Each row has a name. Each piece below is followed by the name of the row it came from, unless a question asks for something else. Each question is about the rows just above it.

K_813: [131 178 202 142 129 128 127 129 129]
K_381: [128 128 142 202 175 132 129 129 128]
K_339: [128 129 128 130 127 137 191 192 136]
The row with [131 178] is -> K_813
Among the named rows, does one hold [128 128 142] next to each other, in this order? -> yes
Does one of the named rows hold [175 132] side by side, in this order? -> yes
[129 129 128] -> K_381
The entry that follows [130]: -> [127]

K_583: [105  98  80 150 126 114  88 166  89  98 142 141  88  79 116  95 143 153
 123  97  93 105  73 139  97 148 117]
K_124: [118  92  80 160 137 125  85 170  82 102 152 156  93  80 122  93 159 141
 132  90 109 121  75 148 102 135 112]
K_576: [179 138 160 130 153 168 164 100 151 166 138 136 168 160 166  93 159 141
 132  90 109 121  75 148  93 157 128]
K_846: [ 85 123 121 104  85  97 118 114 125 110  97 105 106 122  98 120  98 119
  95 125  89  93 112 106 115 104  95]
K_858: [ 77 107 106 117  85  81 110 146 111 100 109 111 103 107  93 109 109 120
  89 111  76  85 101 110 106 110  91]
K_525: [ 99 134 147  98 106 105 145 101 156 133  94 101 129 156 104 137  96 103
  98 155 109 106 144 108 133  99 100]
K_592: [179 138 160 130 153 168 164 100 151 166 138 136 168 160 166 140 139  98
 160 155 181 170 173 137 158 134 164]
Is [104  98  80 150] printed in one of the named rows, side by side and in this order? -> no
Is [ 92 112] printed in one of the named rows, side by side and in this order? -> no
[179 138 160 130 153 168 164 100 151 166 138 136 168 160 166  93 159 141
 132  90 109 121  75 148  93 157 128] -> K_576
[179 138 160 130 153 168 164 100 151 166 138 136 168 160 166 140 139  98
 160 155 181 170 173 137 158 134 164] -> K_592
Which row holds these entries in another order? [166 117 142 126 141 153 105 105 123  97 116  95 150 148 143  89  88 114
  98  93  97  88  98  80  79 139  73] -> K_583
Is [115 106] printed in one of the named rows, side by side and in this order? -> no
Among the named rows, does one hold [151 100] next to each other, in this order? -> no

K_831: [126 170 130 176 121 149 124 125 175 130 127 121 139 133 166 181 132 135
 137 109 131 169 119 143 129 121 165 123 170 133 118 120]
K_891: [139 141 138 132 136 114 147 138 128 182 139 142 109 110 117 133 176 118
 119 142 175 136 115 160 166 142 136 120 118 179 101 125]
K_690: [ 91 128  95 128  96 147 132  93 128 131  91  97 137 118 136 127 128 125
 131 103 114 127 119 127 127  91 121 114 142 128 151 119]
K_245: [118  82 114  91 114 113 125 120  91 138 119 121 147 132 113  83 138 121
 135 130 147  91 155 127 134 118  88 135 114 132 116 129]
K_669: [111 103 111 106 109 127 147 104 115 142 112  97 132 144 114 110 143 148
 141  93 133 102 134 138 141 104 102 136 116 145 142 144]
K_818: [141 164 137 147 137 140 119 130 145 114 138 132 105  92 135 154 114 112
  99 131 108 158 105 115 117 137 158 112 141 113 134 109]
K_941: [107 128 107 135 105 129 110 111 130 109 109 113 138 116 148 133 115 114
 129 118 105 127 135 109 110 104 132 124 147 113 140 120]
What comes right after [165] in the named rows? -> [123]
[139 141 138 132 136 114 147 138 128 182 139 142 109 110 117 133 176 118
 119 142 175 136 115 160 166 142 136 120 118 179 101 125] -> K_891
Put [119 151 128 142 114 121  91 127 127 119 127 114 103 131 125 128 127 136
 118 137  97  91 131 128  93 132 147  96 128  95 128  91] back in order: which row is it? -> K_690

